Below is a small trained network, with its code and all its weights. Each question gives an input and a class and asks what happens when units are switched off, that is, made to give their printed mean instead of their output.

import numpy as np


def w(rows, s, z=0):
    codes = np.array(rows[::2]) - 128.0
    scale = np.full(codes.shape[1], s)
    scale[-1] = z or s
    return codes * scale


def f(y):
    return y / 2 * (1 + np.tanh(0.7978845608 * (y + 0.044715 * y**3)))


def log_softmax(a):
    a = a - a.max(-1, keepdims=True)
    return a - np.log(np.exp(a).sum(-1, keepdims=True))


def net(x, mask):
    res = np.array(x, float).reshape(1, 7) / 4 @ E
    y = f(res @ A[0][:, :-1].T + A[0][:, -1])
    res = res + np.where(mask, y, B[0][:, -1]) @ B[0][:, :-1]
    return log_softmax(res[-1] @ U[:, :-1].T + U[:, -1])


A, B = {}, {}
E = w([
[53,77,100,153,157,235,116],'x0',
[137,141,125,115,130,135,124],'x1',
[129,137,123,110,112,133,133],'x2',
[188,137,53,207,132,143,222],'x3',
[136,138,119,133,144,130,105],'x4',
[247,41,135,83,87,148,90],'x5',
[127,126,125,122,126,126,130],'x6',
],0.015)
A[0] = w([
[74,76,89,140,124,251,113,190],'N1',
[191,132,128,104,103,78,81,177],'N2',
[132,46,136,120,133,191,98,123],'N3',
[126,145,106,124,148,70,143,214],'N4',
[108,176,123,129,155,54,155,246],'N5',
[57,132,221,99,113,154,47,215],'N6',
[210,131,56,191,113,131,199,186],'N7',
[167,88,208,105,117,78,74,212],'N8',
[112,173,156,140,116,83,92,254],'N9',
[58,162,155,126,140,127,133,224],'N10',
[92,174,71,162,180,179,209,151],'N11',
],0.014,0.0076)
B[0] = w([
[86,114,57,95,233,185,90,246],'N1',
[197,87,178,159,129,134,191,211],'N2',
[151,58,99,58,131,123,91,193],'N3',
[114,189,146,164,78,151,184,176],'N4',
[102,238,169,159,56,104,108,207],'N5',
[118,117,193,88,167,83,74,248],'N6',
[204,140,4,140,128,82,160,253],'N7',
[188,49,210,130,86,142,153,231],'N8',
[79,194,217,145,84,115,129,196],'N9',
[44,203,172,101,155,106,52,211],'N10',
[71,178,90,211,187,163,141,245],'N11',
],0.012,0.021)
U = w([
[94,162,210,134,33,122,93,255],'0',
[69,135,152,112,224,89,60,130],'1',
[111,201,97,176,72,52,190,89],'2',
[91,143,94,211,190,231,155,146],'3',
[160,38,221,129,89,135,171,200],'4',
[137,1,151,58,179,188,91,4],'5',
[211,87,87,156,99,74,219,12],'6',
[170,40,18,105,149,185,129,103],'7',
],0.0096,0.0018)

Each question gives the input, the list of numbers given to net, and the class t.
The units are the neurons (one row each of A and B). Each row of codes is followed by its name. A weight is (code - 128) times the scale printed after its matrix; where a second scale follows, it is the last column's (A, B and U).
mask holds one flag per neuron, in row order. A switched-off neuron (its flag False) gives its mean, the last column of its row in B, instead of its output. The means were averaged over made-up inputs and are rounded, as every weight is.
A unit's drop is (log p(t) with every unit on - log p(t) with that unit switched off) / (log p(t) with every unit on - log p(t) with every unit switched off).
The circuit of an input: a set's keep is (log p(t) with only the set's units on - log p(t) with every unit switched off) / (log p(t) with every unit on - log p(t) with every unit switched off). Starting from all 11 units, units are removed one at a time, each time the one whose removal leaves the highest keep (on an exact tie, the one counted first), for as long as the keep stays at least 0.8.
circuit, biggest first: the units of the circuit, biggest drop first
unit that matters most: the unit with the biggest drop
top k neurons: the k neurons with the biggest drops, biggest first
drop when u is switched off: that unit's drop, to one decimal
input [1,2,6,2,-7,8,4], class 7: top 3 neurons : [N3, N5, N9]
input [-1,0,2,-3,0,-5,-7], class 0: circuit, biggest first : [N1]
input [6,-5,-8,-3,-7,1,0], class 5: top 3 neurons : [N3, N11, N5]
input [1,-8,6,-8,-2,5,-1], class 5: top 2 neurons : [N3, N6]
input [-7,-4,-6,-1,-8,-1,0], class 0: top 2 neurons : [N5, N7]
input [5,8,6,-3,-2,1,-2], class 5: top 3 neurons : [N11, N5, N3]
input [-1,7,-1,7,0,-8,3], class 2: top 2 neurons : [N5, N1]
input [-7,-8,4,0,4,-1,1], class 0: top 2 neurons : [N7, N11]
input [7,5,-3,0,-7,0,3], class 1: top 2 neurons : [N8, N7]
input [0,1,2,4,-4,-5,6], class 2: top 2 neurons : [N1, N5]
input [0,5,5,2,2,-8,-2], class 2: top 3 neurons : [N5, N1, N11]
input [0,4,-5,-3,-1,8,4], class 4: top 2 neurons : [N1, N8]
input [-1,-2,1,-6,-2,-5,5], class 0: drop when N1 is switched off : 0.1
input [-3,1,0,1,-1,5,2], class 6: unit that matters most : N6
input [-4,2,-2,0,6,-8,-3], class 0: drop when N7 is switched off : 0.7
input [-2,-6,5,0,-6,-3,-4], class 0: drop when N7 is switched off : 1.3
input [-2,0,-2,0,4,-5,0], class 0: drop when N7 is switched off : 0.8
